Below is a small trained network, with its code and all its weights. Each question gives an input and a target symbol and asks what happens when units are switched off, that is, made to give their printed mean instead of their output.

import numpy as np


def w(rows, s, z=0):
    codes = np.array(rows[::2]) - 128.0
    scale = np.full(codes.shape[1], s)
    scale[-1] = z or s
    return codes * scale


def f(y):
    return np.maximum(y, 0)


def softmax(a):
    e = np.exp(a - a.max(-1, keepdims=True))
    return e / e.sum(-1, keepdims=True)


def log_softmax(a):
    a = a - a.max(-1, keepdims=True)
    return a - np.log(np.exp(a).sum(-1, keepdims=True))


def net(x, mask):
    ids = ['γδζηθλμπσφψω'.index(c) for c in x.split()]
    T = len(ids)
    res = E[ids] + P[:T]
    r = res
    for j in range(3):
        rows = slice(2 * j, 2 * j + 2)
        q, k, v = (r @ M[0][rows].T for M in (Q, K, V))
        z = softmax(np.where(np.tri(T) > 0, q @ k.T / 2**0.5, -1e9)) @ v
        o = O[0][rows]
        res = res + np.where(mask[j], z, o[:, -1]) @ o[:, :-1]
    y = f(res @ A[0][:, :-1].T + A[0][:, -1])
    res = res + np.where(mask[3:15], y, B[0][:, -1]) @ B[0][:, :-1]
    return log_softmax(res[-1] @ U[:, :-1].T + U[:, -1])


Q, K, V, O, A, B = {}, {}, {}, {}, {}, {}
E = w([
[148,130,169,142,189,183,115,111,170,121,126],'γ',
[120,119,118,142,105,88,111,104,118,165,135],'δ',
[108,120,140,172,156,139,96,137,112,149,163],'ζ',
[164,123,129,130,162,137,144,74,62,126,116],'η',
[91,149,112,98,124,162,92,114,150,177,121],'θ',
[147,108,141,116,91,124,114,145,194,173,108],'λ',
[202,133,169,19,67,196,144,103,89,120,254],'μ',
[120,55,149,102,124,160,61,141,117,145,117],'π',
[145,174,131,173,154,128,156,117,133,152,150],'σ',
[153,174,116,114,101,102,148,65,159,148,102],'φ',
[182,89,161,177,116,99,139,141,137,138,133],'ψ',
[111,151,149,148,127,123,76,83,156,107,132],'ω',
],0.0075)
P = w([
[115,114,131,146,116,145,136,127,121,119,119],'0',
[152,147,126,138,138,126,89,152,91,139,34],'1',
[105,152,203,129,107,131,144,138,95,159,66],'2',
[116,89,36,128,116,138,163,156,163,34,133],'3',
[160,149,157,62,181,42,99,154,152,136,170],'4',
[107,99,116,171,80,176,148,76,144,132,161],'5',
[244,138,10,167,141,146,14,109,145,147,145],'6',
[132,138,244,146,124,138,116,57,108,254,131],'7',
[100,66,147,169,98,178,184,29,164,162,191],'8',
[163,123,121,109,248,79,71,104,152,159,167],'9',
[168,109,181,175,226,119,89,29,148,197,110],'10',
],0.0052)
Q[0] = w([
[60,114,198,189,46,224,202,94,113,157,113],'H1',
[140,188,254,98,164,90,91,125,89,211,84],'H1',
[244,203,140,97,172,91,18,155,89,175,120],'H2',
[116,108,80,48,198,49,146,175,173,62,194],'H2',
[157,99,189,198,85,196,102,17,126,242,159],'H3',
[234,160,136,94,197,72,15,107,129,218,168],'H3',
],0.033)
K[0] = w([
[147,110,25,177,85,184,114,121,137,89,117],'H1',
[52,70,143,198,99,177,192,72,154,156,111],'H1',
[94,122,231,79,132,99,163,100,129,176,192],'H2',
[100,165,182,146,157,96,115,169,88,144,1],'H2',
[181,115,79,97,86,169,129,112,141,92,242],'H3',
[115,153,238,67,92,128,163,127,100,145,182],'H3',
],0.034)
V[0] = w([
[54,110,115,216,111,15,61,97,142,111,132],'H1',
[94,180,156,110,186,175,78,64,222,70,79],'H1',
[144,42,205,185,192,177,79,190,101,80,160],'H2',
[33,189,73,126,174,188,102,136,54,144,183],'H2',
[166,210,140,228,185,105,211,119,138,111,157],'H3',
[177,98,119,68,133,139,145,70,1,86,123],'H3',
],0.023)
O[0] = w([
[61,116,87,78,186,82,66,159,145,59,136,128],'H1',
[89,120,89,106,166,155,133,170,71,246,130,238],'H1',
[127,107,128,69,101,145,108,93,192,212,210,255],'H2',
[241,132,51,121,162,97,102,160,102,116,171,70],'H2',
[74,162,63,29,81,169,215,158,122,104,146,75],'H3',
[98,228,133,139,84,146,90,130,114,136,183,235],'H3',
],0.012,0.0034)
A[0] = w([
[113,172,131,150,138,92,107,201,84,46,78,122],'N1',
[124,207,122,37,60,185,127,133,66,84,142,78],'N2',
[95,93,155,171,138,159,184,135,76,124,56,56],'N3',
[51,130,93,92,161,71,146,217,112,120,106,129],'N4',
[164,127,101,2,79,114,179,186,107,84,116,111],'N5',
[59,186,91,144,47,71,45,199,99,143,167,223],'N6',
[168,145,127,173,36,129,163,151,151,149,111,79],'N7',
[70,137,129,48,77,159,138,139,120,61,70,115],'N8',
[194,57,97,42,158,79,128,143,155,101,203,51],'N9',
[197,58,68,135,173,81,102,180,85,150,74,36],'N10',
[179,149,160,100,60,98,68,131,62,97,129,7],'N11',
[139,72,127,140,172,69,127,135,161,44,98,128],'N12',
],0.0086,0.002)
B[0] = w([
[209,155,57,77,134,83,114,92,126,205,189,191],'N1',
[169,62,218,127,107,80,87,208,121,159,86,197],'N2',
[100,211,106,176,86,96,110,170,158,174,73,173],'N3',
[82,80,141,114,132,148,2,184,79,81,122,190],'N4',
[172,79,62,251,143,220,160,130,128,111,168,187],'N5',
[202,164,167,85,134,193,182,130,161,71,77,254],'N6',
[117,159,138,59,152,140,95,102,63,68,122,174],'N7',
[121,129,110,136,87,29,160,122,151,94,232,190],'N8',
[91,212,71,143,77,188,93,66,148,108,70,193],'N9',
[79,215,199,130,179,124,204,149,117,86,195,172],'N10',
[62,73,99,133,101,130,192,132,108,167,109,180],'N11',
[172,42,89,103,178,94,195,87,126,116,38,195],'N12',
],0.01,0.0095)
U = w([
[210,166,179,77,63,152,140,150,111,94,84,182],'γ',
[134,207,73,148,129,195,111,57,162,90,116,182],'δ',
[142,188,153,172,206,127,184,126,125,110,178,138],'ζ',
[160,102,163,196,177,110,2,101,169,171,183,103],'η',
[180,56,86,59,162,80,114,99,111,89,110,177],'θ',
[109,72,78,58,125,164,190,140,107,243,146,197],'λ',
[150,62,94,205,105,159,147,191,110,83,159,146],'μ',
[107,112,128,136,109,128,134,100,67,116,130,2],'π',
[116,172,78,138,81,54,84,170,105,159,130,31],'σ',
[84,83,137,192,121,128,156,132,159,133,23,105],'φ',
[46,115,147,102,84,85,181,110,178,91,186,89],'ψ',
[41,98,140,87,180,166,71,171,95,84,125,86],'ω',
],0.0031,0.0018)

Each question gives the input, a string of symbols that net reads in full, and the target symbol t.
The units are the heads (2 rows each of Q, K, V and O) and the neurons (one row each of A and B). Each row of codes is followed by its name. A weight is (code - 128) times the scale printed after its matrix; where a second scale follows, it is the last column's (O, A, B and U).
mask holds one flag per unit, heads first, then neurons. A switched-off unit (its flag False) gives its mean, the last column of its rows in O or B, instead of its output. The means were averaged over made-up inputs and are rounded, as every weight is.
A unit's drop is (log p(t) with every unit on - log p(t) with that unit switched off) / (log p(t) with every unit on - log p(t) with every unit switched off).
The circuit of an input: a set's keep is (log p(t) with only the set's units on - log p(t) with every unit switched off) / (log p(t) with every unit on - log p(t) with every unit switched off). Starting from the 12 units with the biggest drops (on a tie, the unit counted first), units are removed one at a time, each time the one whose removal leaves the highest keep (on an exact tie, the one counted first), for as long as the keep stays at least 0.8.
units of the circuit, in order: the units of the circuit, biggest drop first
most important unit: the unit with the biggest drop
top k neurons: the k neurons with the biggest drops, biggest first
heads that matter: for each layer, one digit per head in row order, 1 if its drop is at least 0.15 and else 0, layers parted by /
input δ γ ζ μ σ, target γ: heads that matter -> 001
input δ ψ π ζ λ, target η: units of the circuit, in order -> (H3)
input ψ δ δ π, target θ: units of the circuit, in order -> (H1, N12, H2, N1)
input δ γ δ δ η, target θ: heads that matter -> 110
input σ γ ψ η η ψ σ ζ, target ψ: heads that matter -> 111
input ζ δ σ, target δ: units of the circuit, in order -> (H2, N9, H1, H3)
input γ δ σ δ ψ γ ω θ η θ ζ, target γ: top 2 neurons -> (N6, N2)
input λ γ σ, target φ: units of the circuit, in order -> (H3, H2, N3)
input ω ω π θ π φ δ σ σ, target θ: units of the circuit, in order -> (H1, H2, N12, N1)
input δ λ λ φ γ φ π ψ σ, target η: heads that matter -> 001
input δ ζ γ γ η λ γ θ η ω, target ζ: units of the circuit, in order -> (N10, H2, H3)
input γ γ ψ, target λ: units of the circuit, in order -> (H1, H2)
input δ ζ γ, target θ: units of the circuit, in order -> (H1, N12, H2, N1)
input γ μ δ, target γ: units of the circuit, in order -> (N6, H3)
input δ δ γ λ θ ζ η π γ, target γ: units of the circuit, in order -> (H3, N2, N6)
input σ γ ψ, target μ: heads that matter -> 001
input σ γ γ ψ ω θ γ δ σ δ δ, target μ: most important unit -> H3
input ζ φ λ η, target σ: heads that matter -> 010
input ω γ σ λ θ λ ζ λ ζ γ λ, target δ: units of the circuit, in order -> (N9, H2, H1, H3)
input ψ φ γ ζ γ ζ η θ, target δ: heads that matter -> 110
input γ ω ζ μ η δ, target γ: most important unit -> N7
